[[154  98]
 [125 139]]
->
[154 139]

[[125 154]
 [141 122]
 [140 117]]
->
[125 122]

[[128 120 124 153 123]
 [142 133 119 148 133]
 [119 142 125 127 136]]
->
[128 133 125]

[[142 143 144 117 149]
 [146 136 108 111 103]
 [107 123 129 151 145]]
->
[142 136 129]

[[104 114]
 [140 154]]
->
[104 154]

[[151 108 144]
 [106 115 145]]
->
[151 115]
---
[[143 133 133]
 [134 118 131]
 [126 104 115]
 [128 124 126]]
->
[[118 131]
 [104 115]]

[[130 131 131 131]
 [135 139 155 139]
 [128 128 128 128]]
->
[[139 155]
 [128 128]]

[[132 111 109 115 131]
 [138 120 123 139 129]
 [114 104 140 136 123]
 [127 135 130 131 128]]
->
[[120 123]
 [104 140]]

[[109 146 134]
 [109 133 127]
 [116 113 127]
 [131 153 106]
 [131  99 155]]
->
[[133 127]
 [113 127]]

[[129 139 101]
 [117 152 135]
 [119 129 136]
 [122 127 139]]
->
[[152 135]
 [129 136]]

[[127 136 137]
 [127 137 139]
 [135 109 119]
 [138 104 118]]
->
[[137 139]
 [109 119]]

[[140 119 141 114]
 [144 128 126 129]
 [126 130 131 135]
 [ 99 134 136 131]
 [118 123 127 108]]
->
[[128 126]
 [130 131]]

[[132 138 128 130]
 [115 129 133 116]
 [114 124 132 119]
 [152 135 118 119]]
->
[[129 133]
 [124 132]]
---
[[152 115 100 144]
 [126 112 130 144]]
->
[152 112]

[[111 140 134]
 [153 129 125]
 [129 135 112]
 [136 134 101]]
->
[111 129 112]

[[127 125 127 128 127]
 [126 140 116 102 112]
 [120 126 123 128 125]
 [150 135 134 112 122]
 [127 127 127 128 127]]
->
[127 140 123 112 127]

[[129 126 118]
 [140 140 113]
 [137 143 107]
 [142 154 103]]
->
[129 140 107]

[[130 119 135]
 [135 122 154]
 [135 135 152]]
->
[130 122 152]

[[128 125 125 134]
 [133 132 124 124]
 [126 121 133 135]
 [ 99 112 131 121]]
->
[128 132 133 121]

[[146 113 143 111]
 [135 147 153 116]
 [148 125 122 122]
 [148 125 147 111]]
->
[146 147 122 111]
---
[[108 107 108 114 119 131 133 142 146 147 148]
 [114 144 154 137 110 106 126 148 147 123 107]
 [137 135 129 124 118 116 112 113 116 118 120]
 [118  99 106 130 151 155 131 107 103 120 144]]
->
[[118 137 114 108]
 [ 99 135 144 107]
 [106 129 154 108]
 [130 124 137 114]
 [151 118 110 119]
 [155 116 106 131]
 [131 112 126 133]
 [107 113 148 142]
 [103 116 147 146]
 [120 118 123 147]
 [144 120 107 148]]

[[129 102 139 132 129 134 145 126 118 129]
 [129 127 127 134 129 129 127 123 127 132]]
->
[[129 129]
 [127 102]
 [127 139]
 [134 132]
 [129 129]
 [129 134]
 [127 145]
 [123 126]
 [127 118]
 [132 129]]

[[156 133 151 129 132 120 125 125 119 137 143 127]
 [105 118 125 136 108 143 121 121 119 128 143 120]
 [133 136 134 135 125 134 113 113 133 142 145  98]
 [132 135 134 135 127 133 111 111 132 143 145  99]
 [128 142 115 129 144 127 121 121 151 133 113 107]
 [104 119 125 138 106 143 120 120 120 127 144 119]]
->
[[104 128 132 133 105 156]
 [119 142 135 136 118 133]
 [125 115 134 134 125 151]
 [138 129 135 135 136 129]
 [106 144 127 125 108 132]
 [143 127 133 134 143 120]
 [120 121 111 113 121 125]
 [120 121 111 113 121 125]
 [120 151 132 133 119 119]
 [127 133 143 142 128 137]
 [144 113 145 145 143 143]
 [119 107  99  98 120 127]]

[[123 119 132 129 131]
 [126 125 123 121 126]
 [126 128 134 131 129]
 [128 142 121 150 124]
 [111 138 154 134 121]
 [128 129 128 129 129]
 [130 113 139 128 132]
 [127 121 124 127 126]
 [124 132 138 132 129]]
->
[[124 127 130 128 111 128 126 126 123]
 [132 121 113 129 138 142 128 125 119]
 [138 124 139 128 154 121 134 123 132]
 [132 127 128 129 134 150 131 121 129]
 [129 126 132 129 121 124 129 126 131]]

[[119 137 128 129 118 133 125 140 141 126 121 129 140 155 120]
 [134 131 139 101 133 133 142 115 126 124 135 127 120 115 139]
 [129 124 128 137 124 130 130 129 131 130 127 125 127 124 127]
 [134 134 140 110 127 128 143 118 124 123 130 131 124 119 130]
 [133 125 131 153 129 113 120 136 120 138 133 142 133 117 120]
 [129 123 124 149 123 127 125 129 126 130 125 126 128 128 116]]
->
[[129 133 134 129 134 119]
 [123 125 134 124 131 137]
 [124 131 140 128 139 128]
 [149 153 110 137 101 129]
 [123 129 127 124 133 118]
 [127 113 128 130 133 133]
 [125 120 143 130 142 125]
 [129 136 118 129 115 140]
 [126 120 124 131 126 141]
 [130 138 123 130 124 126]
 [125 133 130 127 135 121]
 [126 142 131 125 127 129]
 [128 133 124 127 120 140]
 [128 117 119 124 115 155]
 [116 120 130 127 139 120]]

[[125 133 107 128 128 131 122 128]
 [129 130 128 128 132 129 128 128]
 [130 138 141 128 124 126 132 128]]
->
[[130 129 125]
 [138 130 133]
 [141 128 107]
 [128 128 128]
 [124 132 128]
 [126 129 131]
 [132 128 122]
 [128 128 128]]
---
[[128 128 128 128 128]
 [126 131 128 138 126]
 [139 151 144 130 133]
 [128 129 128 129 130]]
->
[[126 131 128]
 [139 151 144]]

[[122 130 127 129]
 [134 130 107 129]
 [119 129 150 129]
 [126 125 127 132]
 [133 133 114 118]]
->
[[134 130 107]
 [119 129 150]]

[[140 132 127 131 139]
 [137 137 122 138 135]
 [133 135 108 137 125]
 [130 130 105 129 124]
 [118 131 131 111 139]]
->
[[137 137 122]
 [133 135 108]]

[[126 128 128 128 129]
 [111 125 108 111 139]
 [121 117 120 101 132]
 [128 125 124 127 133]]
->
[[111 125 108]
 [121 117 120]]

[[102 114 117 110 130]
 [158 124 114 126 152]
 [158 121 138 110 111]
 [157 144 120 125 124]]
->
[[158 124 114]
 [158 121 138]]

[[129 127 126 118]
 [149 138 125 141]
 [145 124 113 124]]
->
[[149 138 125]
 [145 124 113]]

[[130 126 156 145]
 [134 124 158 128]
 [142 125 128 147]
 [144 126 153 146]
 [128 128 157 128]]
->
[[134 124 158]
 [142 125 128]]
